Below is a small trained network, with its code and all its weights. Each question gives an input and a class and asks what happens when units are switched off, that is, made to give their printed mean instead of their output.

import numpy as np


def w(rows, s, z=0):
    codes = np.array(rows[::2]) - 128.0
    scale = np.full(codes.shape[1], s)
    scale[-1] = z or s
    return codes * scale


def norm(h):
    return h / np.sqrt((h * h).mean(-1, keepdims=True) + 1e-5)


def f(y):
    return np.maximum(y, 0)


def log_softmax(a):
    a = a - a.max(-1, keepdims=True)
    return a - np.log(np.exp(a).sum(-1, keepdims=True))


def net(x, mask):
    res = np.array(x, float).reshape(1, 2) / 4 @ E
    u = 0
    for l in range(2):
        y = f(norm(res) @ A[l][:, :-1].T + A[l][:, -1])
        res = res + np.where(mask[u : u + 13], y, B[l][:, -1]) @ B[l][:, :-1]
        u += 13
    return log_softmax(norm(res)[-1] @ U[:, :-1].T + U[:, -1])


A, B = {}, {}
E = w([
[153,107,152,2,132,139,116],'x0',
[64,127,97,125,124,224,69],'x1',
],0.013)
A[0] = w([
[109,129,110,126,129,84,132,186],'L0N1',
[101,123,107,108,136,221,95,75],'L0N2',
[128,130,126,132,129,137,140,114],'L0N3',
[129,134,118,141,130,87,138,45],'L0N4',
[93,135,123,107,125,202,124,112],'L0N5',
[137,127,140,141,109,133,122,105],'L0N6',
[169,126,136,17,129,30,150,31],'L0N7',
[114,116,127,2,128,204,110,12],'L0N8',
[133,114,124,134,122,101,98,125],'L0N9',
[141,92,95,124,119,111,125,4],'L0N10',
[146,142,140,135,131,147,128,78],'L0N11',
[130,163,131,87,126,153,112,20],'L0N12',
[128,141,143,126,126,139,130,57],'L0N13',
],0.034,0.0036)
B[0] = w([
[130,129,123,145,145,148,134,148],'L0N1',
[121,124,131,82,117,146,97,219],'L0N2',
[106,128,115,132,144,147,144,131],'L0N3',
[149,119,117,169,107,105,112,153],'L0N4',
[122,121,146,101,122,140,104,197],'L0N5',
[90,129,102,132,154,142,149,133],'L0N6',
[88,215,192,62,73,120,139,233],'L0N7',
[215,2,62,180,166,106,95,252],'L0N8',
[130,127,134,133,134,134,130,134],'L0N9',
[130,156,114,142,133,113,116,131],'L0N10',
[126,128,122,122,129,130,134,128],'L0N11',
[153,99,104,150,137,114,107,162],'L0N12',
[131,140,128,135,117,133,120,129],'L0N13',
],0.061,0.035)
A[1] = w([
[130,125,106,141,133,120,155,38],'L1N1',
[45,177,117,75,101,160,135,147],'L1N2',
[73,229,178,72,77,74,174,101],'L1N3',
[144,172,145,114,118,137,130,6],'L1N4',
[64,175,188,60,114,197,92,169],'L1N5',
[72,194,185,97,53,118,81,63],'L1N6',
[142,144,141,157,107,159,90,42],'L1N7',
[171,113,67,180,162,96,178,55],'L1N8',
[135,126,110,148,145,118,151,81],'L1N9',
[148,146,104,128,137,135,148,87],'L1N10',
[231,28,116,153,230,104,137,64],'L1N11',
[90,192,185,89,78,105,182,219],'L1N12',
[154,125,100,251,167,124,179,147],'L1N13',
],0.031,0.0023)
B[1] = w([
[114,123,122,137,153,101,142,135],'L1N1',
[66,91,137,61,154,207,72,197],'L1N2',
[228,132,239,126,103,33,140,232],'L1N3',
[167,143,124,143,121,70,173,155],'L1N4',
[2,145,45,178,101,92,174,232],'L1N5',
[121,203,171,111,77,115,134,235],'L1N6',
[114,114,105,64,143,94,216,144],'L1N7',
[133,107,173,74,176,191,143,182],'L1N8',
[138,122,146,151,149,144,82,140],'L1N9',
[121,138,144,133,127,150,114,131],'L1N10',
[185,61,69,201,137,100,103,254],'L1N11',
[198,133,231,94,115,111,84,211],'L1N12',
[99,142,171,169,201,156,173,189],'L1N13',
],0.038,0.033)
U = w([
[117,140,178,180,230,193,213,202],'0',
[176,182,59,147,94,146,177,16],'1',
[179,207,242,83,48,59,155,189],'2',
[180,182,63,151,78,157,192,1],'3',
[5,138,75,81,81,157,124,203],'4',
[180,204,69,131,113,161,139,24],'5',
[225,3,36,121,96,99,63,206],'6',
],0.015,0.0096)

Each question gives the input, the list of numbers given to net, and the class t.
The units are the neurons (one row each of A and B). Each row of codes is followed by its name. A weight is (code - 128) times the scale printed after its matrix; where a second scale follows, it is the last column's (A, B and U).
mask holds one flag per neuron, layer by layer. A switched-off neuron (its flag False) gives its mean, the last column of its row in B, instead of its output. The means were averaged over made-up inputs and are rounded, as every weight is.
A unit's drop is (log p(t) with every unit on - log p(t) with that unit switched off) / (log p(t) with every unit on - log p(t) with every unit switched off).
The circuit of an input: a set's keep is (log p(t) with only the set's units on - log p(t) with every unit switched off) / (log p(t) with every unit on - log p(t) with every unit switched off). Starting from the 12 units with the biggest drops (on a tie, the unit counted first), units are removed one at a time, each time the one whose removal leaves the highest keep (on an exact tie, the one counted first), for as long as the keep stays at least 0.8.
units of the circuit, in order: the units of the circuit, biggest drop first
k most important neurons: the k neurons with the biggest drops, biggest first
top k neurons in layer l: the k neurons of layer l with the biggest drops, biggest first
drop of u: that unit's drop, to one decimal
input [7,-3], class 2: units of the circuit, in order : (L0N7)
input [-8,2], class 0: top 4 neurons in layer 0 : (L0N7, L0N2, L0N5, L0N8)
input [3,-1], class 2: 2 most important neurons : (L0N7, L1N11)
input [-8,-8], class 0: 2 most important neurons : (L0N7, L0N8)
input [-6,-5], class 0: 3 most important neurons : (L0N7, L0N8, L0N2)
input [-4,0], class 0: 4 most important neurons : (L0N7, L0N2, L0N8, L0N5)
input [-8,-5], class 0: 2 most important neurons : (L0N7, L0N8)
input [-8,3], class 4: top 3 neurons in layer 0 : (L0N8, L0N7, L0N12)
input [-8,1], class 0: top 4 neurons in layer 0 : (L0N7, L0N2, L0N8, L0N5)
input [-8,6], class 4: drop of L0N7 : 0.6
input [-4,6], class 4: drop of L0N7 : 0.4
input [-6,6], class 4: drop of L0N7 : 0.5
input [2,-1], class 2: drop of L0N7 : 4.7
